Here is a tiny trained network, its code and every weight. The questions are about switching its units off for an input and a target symbol, where a switched-off unit gives its printed mean instead of its output.

import numpy as np


def w(rows, s, z=0):
    codes = np.array(rows[::2]) - 128.0
    scale = np.full(codes.shape[1], s)
    scale[-1] = z or s
    return codes * scale


def f(y):
    return y / 2 * (1 + np.tanh(0.7978845608 * (y + 0.044715 * y**3)))


def softmax(a):
    e = np.exp(a - a.max(-1, keepdims=True))
    return e / e.sum(-1, keepdims=True)


def log_softmax(a):
    a = a - a.max(-1, keepdims=True)
    return a - np.log(np.exp(a).sum(-1, keepdims=True))


def net(x, mask):
    ids = ['αβγδεθμξτφψω'.index(c) for c in x.split()]
    T = len(ids)
    res = E[ids] + P[:T]
    r = res
    for j in range(3):
        rows = slice(4 * j, 4 * j + 4)
        q, k, v = (r @ M[0][rows].T for M in (Q, K, V))
        z = softmax(np.where(np.tri(T) > 0, q @ k.T / 4**0.5, -1e9)) @ v
        o = O[0][rows]
        res = res + np.where(mask[j], z, o[:, -1]) @ o[:, :-1]
    y = f(res @ A[0][:, :-1].T + A[0][:, -1])
    res = res + np.where(mask[3:7], y, B[0][:, -1]) @ B[0][:, :-1]
    return log_softmax(res[-1] @ U[:, :-1].T + U[:, -1])


Q, K, V, O, A, B = {}, {}, {}, {}, {}, {}
E = w([
[103,189,139],'α',
[222,148,136],'β',
[160,207,170],'γ',
[51,207,208],'δ',
[180,168,203],'ε',
[73,1,143],'θ',
[220,124,233],'μ',
[116,184,136],'ξ',
[140,188,148],'τ',
[80,92,216],'φ',
[118,221,210],'ψ',
[180,183,108],'ω',
],0.0086)
P = w([
[81,193,7],'0',
[189,171,222],'1',
[188,163,227],'2',
[181,158,233],'3',
[180,154,240],'4',
[181,153,245],'5',
[183,149,245],'6',
[181,150,247],'7',
[179,151,251],'8',
[180,148,255],'9',
],0.0049)
Q[0] = w([
[119,104,153],'head 1',
[174,133,64],'head 1',
[76,35,151],'head 1',
[140,124,131],'head 1',
[248,68,250],'head 2',
[216,206,203],'head 2',
[167,113,175],'head 2',
[199,136,32],'head 2',
[190,99,170],'head 3',
[101,191,43],'head 3',
[111,87,166],'head 3',
[152,89,134],'head 3',
],0.021)
K[0] = w([
[117,85,130],'head 1',
[181,175,145],'head 1',
[111,52,197],'head 1',
[133,113,122],'head 1',
[126,51,5],'head 2',
[32,66,98],'head 2',
[123,104,85],'head 2',
[119,58,191],'head 2',
[131,62,117],'head 3',
[180,196,127],'head 3',
[80,116,148],'head 3',
[116,104,163],'head 3',
],0.024)
V[0] = w([
[121,147,112],'head 1',
[189,169,131],'head 1',
[123,58,159],'head 1',
[85,68,181],'head 1',
[89,203,201],'head 2',
[123,74,101],'head 2',
[130,159,166],'head 2',
[1,135,89],'head 2',
[132,89,107],'head 3',
[117,128,150],'head 3',
[163,179,160],'head 3',
[75,166,113],'head 3',
],0.023)
O[0] = w([
[106,127,145,141],'head 1',
[157,76,170,254],'head 1',
[167,153,59,36],'head 1',
[162,175,85,17],'head 1',
[91,237,101,124],'head 2',
[102,82,131,106],'head 2',
[122,181,136,120],'head 2',
[54,97,4,166],'head 2',
[143,167,139,100],'head 3',
[127,109,106,152],'head 3',
[72,95,126,205],'head 3',
[175,87,129,62],'head 3',
],0.025,0.0059)
A[0] = w([
[253,30,79,255],'neuron 1',
[202,184,83,10],'neuron 2',
[220,169,153,66],'neuron 3',
[219,184,239,102],'neuron 4',
],0.0071,0.00097)
B[0] = w([
[173,206,170,185],'neuron 1',
[134,5,212,185],'neuron 2',
[44,83,88,161],'neuron 3',
[191,193,45,252],'neuron 4',
],0.013,0.015)
U = w([
[98,90,101,213],'α',
[245,129,225,137],'β',
[106,173,198,143],'γ',
[126,193,53,183],'δ',
[144,213,156,133],'ε',
[206,24,52,79],'θ',
[184,244,105,55],'μ',
[98,82,115,181],'ξ',
[107,111,145,150],'τ',
[132,95,75,116],'φ',
[102,221,164,159],'ψ',
[125,2,185,2],'ω',
],0.0059,0.0043)

Each question gives the input, a string of symbols that net reads in full, and the target symbol t.
The units are the heads (4 rows each of Q, K, V and O) and the neurons (one row each of A and B). Each row of codes is followed by its name. A weight is (code - 128) times the scale printed after its matrix; where a second scale follows, it is the last column's (O, A, B and U).
mask holds one flag per unit, heads first, then neurons. A switched-off unit (its flag False) gives its mean, the last column of its rows in O or B, instead of its output. The means were averaged over made-up inputs and are rounded, as every weight is.
A unit's drop is (log p(t) with every unit on - log p(t) with that unit switched off) / (log p(t) with every unit on - log p(t) with every unit switched off).
The circuit of an input: a set's keep is (log p(t) with only the set's units on - log p(t) with every unit switched off) / (log p(t) with every unit on - log p(t) with every unit switched off). Starting from all 7 units, units are removed one at a time, each time the one whose removal leaves the highest keep (on an exact tie, the one counted first), for as long as the keep stays at least 0.8.
circuit, biggest first: the units of the circuit, biggest drop first
most important unit: the unit with the biggest drop
k most important neurons: the k neurons with the biggest drops, biggest first
which heads matter: for each layer, one digit per head in row order, 1 if its drop is at least 0.15 and else 0, layers parted by /
input θ α β β β ω β δ, target δ: most important unit => head 1
input μ ω δ β β ω β β γ, target μ: which heads matter => 010
input γ ω μ, target γ: which heads matter => 111
input ω β β β β β ω β δ θ, target θ: which heads matter => 100
input ω β δ μ ω β ω β ψ ψ, target ω: which heads matter => 101
input ξ μ β ω, target ξ: which heads matter => 111
input τ ω δ ω ω ω θ γ μ, target μ: circuit, biggest first => (head 3; neuron 2)
input γ ω β β, target γ: which heads matter => 111
input ψ β ε ω α, target ψ: which heads matter => 010
input μ α β β μ ε β β θ β, target β: which heads matter => 110
input μ γ δ ξ ξ β β δ β, target μ: circuit, biggest first => (head 2; neuron 4)
input β θ ω θ θ β δ β ω β, target β: circuit, biggest first => (head 2; head 3)
input γ β ω μ ε μ α β, target γ: circuit, biggest first => (head 2; head 3; neuron 4)
input θ ω τ θ β μ, target θ: which heads matter => 100
input δ β γ, target δ: circuit, biggest first => (head 2)
input β ψ θ β δ ω, target ω: circuit, biggest first => (head 1; neuron 4)
input ψ β β, target ψ: which heads matter => 010
input ω θ θ β μ β ξ, target ω: which heads matter => 110
input δ β θ δ, target δ: which heads matter => 010
input μ β γ δ ω ω, target μ: which heads matter => 010
input ω μ μ, target ω: circuit, biggest first => (head 1)
input θ ω θ α ξ, target θ: which heads matter => 110
input μ ω γ β ξ, target μ: circuit, biggest first => (head 2; neuron 4)
input θ ω α δ β β β μ, target μ: 2 most important neurons => (neuron 1; neuron 2)
input ω ω ω ω ξ β δ, target ω: circuit, biggest first => (head 3; neuron 4)
input β ω β ε φ, target β: 2 most important neurons => (neuron 2; neuron 1)
input β β α β θ ξ ω ω, target ω: most important neuron => (neuron 4)
input β β β ξ μ, target β: 2 most important neurons => (neuron 4; neuron 3)
